Below are the code and all the weights of a small trained network. Each question names an input and a target symbol and asks about switching units off, where a switched-off unit gives its printed mean instead of its output.

import numpy as np


def w(rows, s, z=0):
    codes = np.array(rows[::2]) - 128.0
    scale = np.full(codes.shape[1], s)
    scale[-1] = z or s
    return codes * scale


def norm(h):
    return h / np.sqrt((h * h).mean(-1, keepdims=True) + 1e-5)


def f(y):
    return np.maximum(y, 0)


def softmax(a):
    e = np.exp(a - a.max(-1, keepdims=True))
    return e / e.sum(-1, keepdims=True)


def log_softmax(a):
    a = a - a.max(-1, keepdims=True)
    return a - np.log(np.exp(a).sum(-1, keepdims=True))


def net(x, mask):
    ids = ['ΔΦΩαβγεζηθξτψ'.index(c) for c in x.split()]
    T = len(ids)
    res = E[ids] + P[:T]
    u = 0
    for l in range(2):
        r = norm(res)
        for j in range(3):
            rows = slice(2 * j, 2 * j + 2)
            q, k, v = (r @ M[l][rows].T for M in (Q, K, V))
            z = softmax(np.where(np.tri(T) > 0, q @ k.T / 2**0.5, -1e9)) @ v
            o = O[l][rows]
            res = res + np.where(mask[u + j], z, o[:, -1]) @ o[:, :-1]
        u += 3
        y = f(norm(res) @ A[l][:, :-1].T + A[l][:, -1])
        res = res + np.where(mask[u : u + 8], y, B[l][:, -1]) @ B[l][:, :-1]
        u += 8
    return log_softmax(norm(res)[-1] @ U[:, :-1].T + U[:, -1])


Q, K, V, O, A, B = {}, {}, {}, {}, {}, {}
E = w([
[139,114,106],'Δ',
[142,97,100],'Φ',
[119,117,142],'Ω',
[116,87,91],'α',
[142,203,142],'β',
[131,91,119],'γ',
[188,141,122],'ε',
[110,111,124],'ζ',
[225,120,254],'η',
[149,192,139],'θ',
[66,140,146],'ξ',
[168,180,144],'τ',
[124,94,127],'ψ',
],0.026)
P = w([
[142,141,117],'0',
[204,110,116],'1',
[128,9,105],'2',
[184,129,118],'3',
[109,67,138],'4',
[176,137,121],'5',
[101,75,140],'6',
[164,144,124],'7',
[61,110,149],'8',
[175,138,121],'9',
[104,78,145],'10',
[154,153,126],'11',
[95,86,149],'12',
[178,134,120],'13',
],0.015)
Q[0] = w([
[185,108,170],'0.h0',
[54,8,255],'0.h0',
[122,63,72],'0.h1',
[44,59,22],'0.h1',
[237,191,237],'0.h2',
[142,227,190],'0.h2',
],0.02)
K[0] = w([
[167,101,157],'0.h0',
[95,140,251],'0.h0',
[145,133,67],'0.h1',
[84,194,54],'0.h1',
[159,143,19],'0.h2',
[93,184,68],'0.h2',
],0.028)
V[0] = w([
[110,78,251],'0.h0',
[124,131,120],'0.h0',
[178,6,207],'0.h1',
[90,79,209],'0.h1',
[124,105,254],'0.h2',
[166,194,23],'0.h2',
],0.0088)
O[0] = w([
[113,80,242,226],'0.h0',
[133,123,132,118],'0.h0',
[35,201,245,253],'0.h1',
[222,84,213,128],'0.h1',
[253,45,114,186],'0.h2',
[24,221,62,55],'0.h2',
],0.007,0.0056)
A[0] = w([
[217,249,121,163],'0.n0',
[116,124,80,71],'0.n1',
[202,155,63,1],'0.n2',
[191,126,114,210],'0.n3',
[114,56,113,112],'0.n4',
[230,213,93,15],'0.n5',
[173,206,155,121],'0.n6',
[130,86,182,117],'0.n7',
],0.022,0.0021)
B[0] = w([
[222,64,175,206],'0.n0',
[92,91,156,154],'0.n1',
[66,38,133,187],'0.n2',
[63,131,146,202],'0.n3',
[112,102,182,228],'0.n4',
[253,194,72,187],'0.n5',
[170,132,193,197],'0.n6',
[90,96,118,254],'0.n7',
],0.03,0.0089)
Q[1] = w([
[142,176,244],'1.h0',
[132,135,6],'1.h0',
[205,149,113],'1.h1',
[92,110,81],'1.h1',
[66,82,232],'1.h2',
[132,110,147],'1.h2',
],0.026)
K[1] = w([
[94,179,32],'1.h0',
[224,132,196],'1.h0',
[211,123,200],'1.h1',
[90,72,167],'1.h1',
[2,100,135],'1.h2',
[116,80,141],'1.h2',
],0.023)
V[1] = w([
[82,218,198],'1.h0',
[157,71,247],'1.h0',
[96,131,83],'1.h1',
[173,189,201],'1.h1',
[250,158,97],'1.h2',
[143,98,68],'1.h2',
],0.014)
O[1] = w([
[72,225,184,92],'1.h0',
[1,81,123,217],'1.h0',
[101,97,80,112],'1.h1',
[190,124,199,97],'1.h1',
[177,47,213,8],'1.h2',
[117,79,110,118],'1.h2',
],0.011,0.014)
A[1] = w([
[183,105,220,206],'1.n0',
[33,117,66,254],'1.n1',
[196,59,208,47],'1.n2',
[237,41,91,222],'1.n3',
[172,31,124,169],'1.n4',
[49,197,14,86],'1.n5',
[198,181,108,119],'1.n6',
[67,124,5,92],'1.n7',
],0.017,0.0026)
B[1] = w([
[72,112,45,179],'1.n0',
[221,188,127,251],'1.n1',
[24,73,192,179],'1.n2',
[184,147,7,173],'1.n3',
[165,168,198,188],'1.n4',
[111,71,252,174],'1.n5',
[156,222,75,140],'1.n6',
[64,163,41,188],'1.n7',
],0.026,0.015)
U = w([
[115,238,111,94],'Δ',
[62,68,44,97],'Φ',
[93,144,135,81],'Ω',
[155,137,143,213],'α',
[103,17,223,80],'β',
[150,120,142,204],'γ',
[150,150,11,127],'ε',
[130,23,84,207],'ζ',
[142,198,254,40],'η',
[102,112,117,169],'θ',
[158,118,140,255],'ξ',
[139,105,141,183],'τ',
[92,177,89,105],'ψ',
],0.017,0.0045)

Each question gives the input, a string of symbols that net reads in full, and the target symbol t.
The units are the heads (2 rows each of Q, K, V and O) and the neurons (one row each of A and B). Each row of codes is followed by its name. A weight is (code - 128) times the scale printed after its matrix; where a second scale follows, it is the last column's (O, A, B and U).
mask holds one flag per unit, layer by layer, with each layer's heads first. A switched-off unit (its flag False) gives its mean, the last column of its rows in O or B, instead of its output. The means were averaged over made-up inputs and are rounded, as every weight is.
A unit's drop is (log p(t) with every unit on - log p(t) with that unit switched off) / (log p(t) with every unit on - log p(t) with every unit switched off).
The circuit of an input: a set's keep is (log p(t) with only the set's units on - log p(t) with every unit switched off) / (log p(t) with every unit on - log p(t) with every unit switched off). Starting from the 12 units with the biggest drops (on a tie, the unit counted first), units are removed one at a time, each time the one whose removal leaves the highest keep (on an exact tie, the one counted first), for as long as the keep stays at least 0.8.
circuit, biggest first: the units of the circuit, biggest drop first
most important unit: the unit with the biggest drop
top k neurons: the k neurons with the biggest drops, biggest first
k most important neurons of layer l: the k neurons of layer l with the biggest drops, biggest first
heads that matter: for each layer, one digit per head in row order, 1 if its drop is at least 0.15 and else 0, layers parted by /
input α Ω Ω Ω α Ω Φ Δ τ, target Δ: circuit, biggest first : [1.n5]
input Ω θ Ω α Ω ξ, target Δ: top 2 neurons : [0.n0 1.n7]
input θ Ω Ω, target Φ: top 2 neurons : [0.n0 0.n6]
input θ β τ ε Δ Φ Ω, target Φ: heads that matter : 010 / 011
input Φ τ Φ Ω Ω Δ, target ζ: heads that matter : 010 / 001
input Ω Ω τ α Ω Ω Δ Ω Ω Δ τ, target β: top 4 neurons : [1.n2 0.n0 1.n1 1.n7]
input Δ γ ξ Ω Φ γ ψ Ω τ Ω α Ω Δ, target ε: 3 most important neurons of layer 0 : [0.n6 0.n4 0.n0]
input θ α η Δ α ψ Ω Ω η Ω θ, target Φ: 3 most important neurons of layer 1 : [1.n0 1.n1 1.n2]
input α θ Ω Ω ε, target Δ: 4 most important neurons of layer 0 : [0.n0 0.n2 0.n4 0.n7]
input γ η Ω Δ Φ Φ ψ, target η: circuit, biggest first : [0.n0 0.n2 1.n0]
input β Δ ψ ζ, target Φ: top 3 neurons : [0.n2 1.n7 0.n3]
input Ω Δ Φ Ω Δ α Δ Ω Ω Φ, target ε: heads that matter : 100 / 000
input γ γ Φ Ω ψ Ω Ω Ω ζ Ω ξ, target η: top 2 neurons : [0.n5 0.n0]
input Δ Δ Ω θ Ω α Ω Δ Ω Ω Ω τ θ, target ε: top 2 neurons : [0.n4 1.n3]
input θ Ω ε Ω Φ, target Φ: circuit, biggest first : [0.n0]
input α Ω ζ Φ α α Ω τ θ α Δ Ω Ω, target Δ: top 2 neurons : [0.n0 0.n1]
input γ Ω Ω Φ τ ε Ω Φ β ξ Δ α α, target η: heads that matter : 111 / 100
input Ω γ Ω α Ω Ω Ω Ω Ω α, target Φ: 4 most important neurons of layer 0 : [0.n2 0.n3 0.n0 0.n6]
input α Ω θ, target Δ: heads that matter : 101 / 100
input Ω Ω τ Ω θ, target β: heads that matter : 010 / 000
input Δ Ω θ θ α α Ω α, target Φ: top 2 neurons : [0.n2 1.n7]
input Ω τ α α ξ Δ, target ζ: heads that matter : 110 / 001
input Ω Φ Ω Δ Ω Ω β, target β: top 4 neurons : [1.n2 0.n0 1.n7 0.n6]
input β α Φ β Δ Ω Ω Ω Ω β β, target ζ: most important unit : 1.n0
input Δ η θ Ω Ω θ Φ θ ψ Ω Φ, target ε: heads that matter : 111 / 110
input Δ ε Ω β Ω, target ε: top 4 neurons : [0.n6 0.n0 0.n4 0.n1]
input γ Ω Δ τ Δ Ω Ω η ψ, target η: heads that matter : 111 / 101
input α Δ β, target Δ: most important unit : 0.h2
input γ Ω ε Ω Ω Ω Ω Ω α, target η: heads that matter : 111 / 101
input α α Ω, target Δ: top 2 neurons : [0.n0 0.n2]
